Here is a tiny trained network, its code and every weight. The questions are about switching its units off for an input and a class, where a switched-off unit gives its printed mean instead of its output.

import numpy as np


def w(rows, s, z=0):
    codes = np.array(rows[::2]) - 128.0
    scale = np.full(codes.shape[1], s)
    scale[-1] = z or s
    return codes * scale


def f(y):
    return y / 2 * (1 + np.tanh(0.7978845608 * (y + 0.044715 * y**3)))


def log_softmax(a):
    a = a - a.max(-1, keepdims=True)
    return a - np.log(np.exp(a).sum(-1, keepdims=True))


def net(x, mask):
    res = np.array(x, float).reshape(1, 3) / 4 @ E
    y = f(res @ A[0][:, :-1].T + A[0][:, -1])
    res = res + np.where(mask, y, B[0][:, -1]) @ B[0][:, :-1]
    return log_softmax(res[-1] @ U[:, :-1].T + U[:, -1])


A, B = {}, {}
E = w([
[151,43,254,125,133,39,186],'x0',
[167,210,167,64,254,112,137],'x1',
[186,222,153,14,173,147,98],'x2',
],0.0095)
A[0] = w([
[135,183,129,114,134,89,175,29],'N0',
[106,179,72,84,107,170,119,236],'N1',
[176,163,131,96,199,89,113,154],'N2',
[107,174,85,131,43,228,72,219],'N3',
[17,2,123,177,84,119,111,249],'N4',
[218,150,182,88,180,62,99,254],'N5',
[207,225,115,93,160,133,149,187],'N6',
[114,142,140,102,158,134,176,15],'N7',
[129,170,39,107,169,191,83,119],'N8',
],0.0099,0.0051)
B[0] = w([
[147,200,97,108,200,129,57,137],'N0',
[220,97,161,156,57,98,57,194],'N1',
[124,213,204,78,231,184,65,196],'N2',
[241,67,13,238,104,106,105,209],'N3',
[254,121,38,179,40,106,122,252],'N4',
[86,164,241,67,121,59,4,234],'N5',
[133,247,184,80,117,154,84,214],'N6',
[106,144,182,93,230,214,124,132],'N7',
[217,139,139,157,24,118,77,200],'N8',
],0.0075,0.015)
U = w([
[158,129,17,213,65,171,82,137],'0',
[102,136,177,136,242,55,108,17],'1',
[43,127,47,52,182,193,190,2],'2',
[181,17,137,199,11,48,204,254],'3',
[156,145,175,90,105,70,52,230],'4',
[47,85,65,68,255,218,236,2],'5',
[113,217,183,85,187,145,95,36],'6',
],0.0083,0.0052)

Each question gives the input, the list of numbers given to net, and the class t.
The units are the neurons (one row each of A and B). Each row of codes is followed by its name. A weight is (code - 128) times the scale printed after its matrix; where a second scale follows, it is the last column's (A, B and U).
mask holds one flag per neuron, in row order. A switched-off neuron (its flag False) gives its mean, the last column of its row in B, instead of its output. The means were averaged over made-up inputs and are rounded, as every weight is.
A unit's drop is (log p(t) with every unit on - log p(t) with that unit switched off) / (log p(t) with every unit on - log p(t) with every unit switched off).
The circuit of an input: a set's keep is (log p(t) with only the set's units on - log p(t) with every unit switched off) / (log p(t) with every unit on - log p(t) with every unit switched off). Starting from all 9 units, units are removed one at a time, each time the one whose removal leaves the highest keep (on an exact tie, the one counted first), for as long as the keep stays at least 0.8.
circuit, biggest first: the units of the circuit, biggest drop first
top k neurons: the k neurons with the biggest drops, biggest first
drop when u is switched off: that unit's drop, to one decimal
input [3,0,4], class 6: circuit, biggest first -> [N4 N3 N8]
input [4,-8,8], class 3: circuit, biggest first -> [N2]
input [1,0,3], class 6: top 3 neurons -> [N4 N3 N8]
input [0,2,-1], class 6: circuit, biggest first -> [N4 N3]
input [0,-5,1], class 3: top 3 neurons -> [N2 N6 N0]
input [-1,2,6], class 6: circuit, biggest first -> [N4 N2]
input [-4,3,-8], class 3: top 3 neurons -> [N2 N6 N0]
input [-4,8,6], class 6: top 2 neurons -> [N2 N6]
input [4,6,-3], class 1: top 4 neurons -> [N4 N8 N6 N1]
input [2,-8,4], class 3: drop when N6 is switched off -> 0.2
input [7,-7,6], class 3: drop when N2 is switched off -> 0.9
input [2,4,-3], class 1: drop when N1 is switched off -> 0.2
